Here is a tiny trained network, its code and every weight. The questions are about switching its units off for an input and a class, where a switched-off unit gives its printed mean instead of its output.

import numpy as np


def w(rows, s, z=0):
    codes = np.array(rows[::2]) - 128.0
    scale = np.full(codes.shape[1], s)
    scale[-1] = z or s
    return codes * scale


def f(y):
    return y / 2 * (1 + np.tanh(0.7978845608 * (y + 0.044715 * y**3)))


def log_softmax(a):
    a = a - a.max(-1, keepdims=True)
    return a - np.log(np.exp(a).sum(-1, keepdims=True))


def net(x, mask):
    res = np.array(x, float).reshape(1, 3) / 4 @ E
    y = f(res @ A[0][:, :-1].T + A[0][:, -1])
    res = res + np.where(mask, y, B[0][:, -1]) @ B[0][:, :-1]
    return log_softmax(res[-1] @ U[:, :-1].T + U[:, -1])


A, B = {}, {}
E = w([
[135,141,254,154],'x0',
[104,7,136,183],'x1',
[17,179,121,177],'x2',
],0.0083)
A[0] = w([
[213,105,179,111,93],'N1',
[143,176,84,108,91],'N2',
[154,115,115,110,64],'N3',
[159,218,123,97,81],'N4',
[107,108,67,116,112],'N5',
[125,119,73,112,255],'N6',
[158,147,98,153,37],'N7',
[4,161,125,142,100],'N8',
[152,193,159,119,75],'N9',
[193,98,83,94,86],'N10',
[106,142,120,139,42],'N11',
[104,136,222,153,191],'N12',
[106,121,59,119,87],'N13',
[93,16,138,157,70],'N14',
],0.02,0.0078)
B[0] = w([
[168,138,104,197,206],'N1',
[92,199,147,98,162],'N2',
[131,148,163,159,135],'N3',
[38,161,103,106,196],'N4',
[184,195,204,82,168],'N5',
[187,107,21,61,206],'N6',
[142,193,192,128,123],'N7',
[138,111,102,246,225],'N8',
[88,178,127,89,175],'N9',
[148,154,145,226,187],'N10',
[134,177,193,172,126],'N11',
[241,151,132,54,251],'N12',
[215,213,232,111,167],'N13',
[2,227,99,83,218],'N14',
],0.034,0.013)
U = w([
[170,154,95,254,136],'0',
[53,165,134,83,156],'1',
[212,141,169,77,135],'2',
[181,35,4,62,254],'3',
[101,10,51,112,66],'4',
[66,44,125,112,81],'5',
[112,58,140,139,72],'6',
],0.011,0.0099)

Each question gives the input, the list of numbers given to net, and the class t.
The units are the neurons (one row each of A and B). Each row of codes is followed by its name. A weight is (code - 128) times the scale printed after its matrix; where a second scale follows, it is the last column's (A, B and U).
mask holds one flag per neuron, in row order. A switched-off neuron (its flag False) gives its mean, the last column of its row in B, instead of its output. The means were averaged over made-up inputs and are rounded, as every weight is.
A unit's drop is (log p(t) with every unit on - log p(t) with that unit switched off) / (log p(t) with every unit on - log p(t) with every unit switched off).
The circuit of an input: a set's keep is (log p(t) with only the set's units on - log p(t) with every unit switched off) / (log p(t) with every unit on - log p(t) with every unit switched off). Starting from the 12 units with the biggest drops (on a tie, the unit counted first), units are removed one at a time, each time the one whose removal leaves the highest keep (on an exact tie, the one counted first), for as long as the keep stays at least 0.8.
units of the circuit, in order: the units of the circuit, biggest drop first
most important unit: the unit with the biggest drop
k most important neurons: the k neurons with the biggest drops, biggest first
drop when u is switched off: that unit's drop, to one decimal
input [8,3,7], class 2: 4 most important neurons => N12, N1, N10, N4
input [8,-5,-8], class 0: units of the circuit, in order => N1
input [4,2,3], class 2: 3 most important neurons => N6, N12, N1
input [-7,8,-8], class 0: 2 most important neurons => N10, N12
input [-6,6,-5], class 1: 2 most important neurons => N14, N12
input [1,6,-7], class 0: 2 most important neurons => N1, N10
input [8,2,7], class 2: 3 most important neurons => N12, N1, N10
input [3,0,2], class 3: units of the circuit, in order => N13, N10
input [6,5,4], class 2: 2 most important neurons => N12, N6
input [2,3,-1], class 3: 3 most important neurons => N13, N4, N5
input [4,6,-6], class 0: 3 most important neurons => N1, N4, N9
input [-6,5,-5], class 2: 3 most important neurons => N8, N5, N13
input [-2,-2,-1], class 3: drop when N14 is switched off => 0.4
input [-7,3,-7], class 0: most important unit => N10
input [-5,-8,-6], class 1: drop when N1 is switched off => 0.0
input [1,7,1], class 1: drop when N14 is switched off => 1.4
